Below is a small trained network, with its code and all its weights. Each question gives an input and a target symbol and asks what happens when units are switched off, that is, made to give their printed mean instead of their output.

import numpy as np


def w(rows, s, z=0):
    codes = np.array(rows[::2]) - 128.0
    scale = np.full(codes.shape[1], s)
    scale[-1] = z or s
    return codes * scale


def f(y):
    return y / 2 * (1 + np.tanh(0.7978845608 * (y + 0.044715 * y**3)))


def softmax(a):
    e = np.exp(a - a.max(-1, keepdims=True))
    return e / e.sum(-1, keepdims=True)


def log_softmax(a):
    a = a - a.max(-1, keepdims=True)
    return a - np.log(np.exp(a).sum(-1, keepdims=True))


def net(x, mask):
    ids = ['ΔΣΨαβεθλμπτω'.index(c) for c in x.split()]
    T = len(ids)
    res = E[ids] + P[:T]
    r = res
    for j in range(2):
        rows = slice(2 * j, 2 * j + 2)
        q, k, v = (r @ M[0][rows].T for M in (Q, K, V))
        z = softmax(np.where(np.tri(T) > 0, q @ k.T / 2**0.5, -1e9)) @ v
        o = O[0][rows]
        res = res + np.where(mask[j], z, o[:, -1]) @ o[:, :-1]
    y = f(res @ A[0][:, :-1].T + A[0][:, -1])
    res = res + np.where(mask[2:6], y, B[0][:, -1]) @ B[0][:, :-1]
    return log_softmax(res[-1] @ U[:, :-1].T + U[:, -1])


Q, K, V, O, A, B = {}, {}, {}, {}, {}, {}
E = w([
[79,64,110,118,94,111,91],'Δ',
[109,124,182,155,124,157,51],'Σ',
[121,154,124,110,38,118,72],'Ψ',
[124,184,127,220,171,117,88],'α',
[172,152,139,41,98,45,253],'β',
[173,230,151,114,138,126,96],'ε',
[78,140,105,163,113,73,180],'θ',
[35,172,94,139,181,98,134],'λ',
[101,102,84,161,58,53,136],'μ',
[85,122,165,78,158,162,97],'π',
[54,106,139,182,209,153,141],'τ',
[56,74,125,158,12,155,215],'ω',
],0.019)
P = w([
[128,124,128,151,117,178,143],'0',
[67,167,146,108,40,68,94],'1',
[88,156,179,185,175,131,146],'2',
[176,73,8,148,148,158,151],'3',
[142,135,95,52,129,116,90],'4',
[86,225,88,227,77,36,208],'5',
],0.013)
Q[0] = w([
[188,88,7,166,149,177,143],'H1',
[78,97,203,255,124,43,168],'H1',
[185,73,72,95,135,74,48],'H2',
[80,192,217,142,85,105,125],'H2',
],0.0075)
K[0] = w([
[3,209,151,98,21,70,108],'H1',
[172,59,36,144,67,220,162],'H1',
[16,183,206,76,244,50,115],'H2',
[194,42,22,140,209,217,202],'H2',
],0.006)
V[0] = w([
[189,133,9,92,2,36,173],'H1',
[101,253,100,205,158,92,151],'H1',
[177,252,125,64,44,181,46],'H2',
[208,51,92,244,51,170,84],'H2',
],0.0077)
O[0] = w([
[90,136,220,45,178,171,104,142],'H1',
[2,7,132,93,84,29,220,254],'H1',
[95,205,191,82,89,11,64,82],'H2',
[166,37,182,137,152,77,81,139],'H2',
],0.011,0.0061)
A[0] = w([
[99,91,255,109,240,121,90,11],'N1',
[130,131,74,73,104,94,148,255],'N2',
[136,76,197,110,95,166,254,123],'N3',
[188,53,75,129,129,46,128,249],'N4',
],0.0056,0.0029)
B[0] = w([
[160,92,60,51,79,129,142,187],'N1',
[175,156,92,218,209,165,151,217],'N2',
[131,114,190,78,39,129,81,241],'N3',
[99,122,248,174,218,132,189,254],'N4',
],0.012,0.0082)
U = w([
[69,170,84,102,129,81,88,64],'Δ',
[128,115,66,88,80,50,66,127],'Σ',
[155,154,145,159,144,144,73,126],'Ψ',
[38,192,143,93,138,229,95,162],'α',
[54,98,119,133,28,202,93,113],'β',
[144,89,99,159,149,242,137,77],'ε',
[97,84,148,105,180,114,113,116],'θ',
[49,140,49,128,51,160,150,54],'λ',
[145,191,58,165,70,166,100,196],'μ',
[125,93,140,120,139,201,74,63],'π',
[134,36,66,67,151,123,88,117],'τ',
[173,136,150,123,254,205,31,254],'ω',
],0.0068,0.0055)

Each question gives the input, a string of symbols that net reads in full, and the target symbol t.
The units are the heads (2 rows each of Q, K, V and O) and the neurons (one row each of A and B). Each row of codes is followed by its name. A weight is (code - 128) times the scale printed after its matrix; where a second scale follows, it is the last column's (O, A, B and U).
mask holds one flag per unit, heads first, then neurons. A switched-off unit (its flag False) gives its mean, the last column of its rows in O or B, instead of its output. The means were averaged over made-up inputs and are rounded, as every weight is.
A unit's drop is (log p(t) with every unit on - log p(t) with that unit switched off) / (log p(t) with every unit on - log p(t) with every unit switched off).
The circuit of an input: a set's keep is (log p(t) with only the set's units on - log p(t) with every unit switched off) / (log p(t) with every unit on - log p(t) with every unit switched off). Starting from all 6 units, units are removed one at a time, each time the one whose removal leaves the highest keep (on an exact tie, the one counted first), for as long as the keep stays at least 0.8.
units of the circuit, in order: the units of the circuit, biggest drop first
most important unit: the unit with the biggest drop
top k neurons: the k neurons with the biggest drops, biggest first
which heads matter: for each layer, one digit per head in row order, 1 if its drop is at least 0.15 and else 0, layers parted by /
input α α π, target θ: units of the circuit, in order	[H1; H2; N4]
input λ λ θ, target λ: units of the circuit, in order	[H2; H1]
input α λ β θ λ β, target β: units of the circuit, in order	[N3; H2]
input ε Δ π, target Δ: units of the circuit, in order	[H2; H1]
input α π π β, target μ: units of the circuit, in order	[H2; H1]
input α α β α, target θ: units of the circuit, in order	[H1; N4]
input λ τ θ β, target ε: which heads matter	01
input λ λ β, target λ: most important unit	H2
input α α Δ ω α τ, target τ: units of the circuit, in order	[N1; H2; H1; N4]
input τ α α π β τ, target μ: which heads matter	10
input λ α Σ Ψ, target θ: which heads matter	10
input β ε τ, target α: which heads matter	11
input α Δ α θ, target ω: which heads matter	10
input α α τ, target θ: units of the circuit, in order	[H1; N4; H2]
input α π α τ, target μ: which heads matter	11
input α α β β π β, target α: which heads matter	11
input α ε α θ Σ, target θ: units of the circuit, in order	[H1; N4; N1]
input β θ Ψ α λ Ψ, target θ: top 2 neurons	[N4; N1]
input ε α Δ θ, target θ: most important unit	N4
input α θ λ τ μ, target λ: units of the circuit, in order	[H2]
input β τ α β β α, target α: units of the circuit, in order	[H1; H2]
input ω τ α α β β, target θ: which heads matter	01
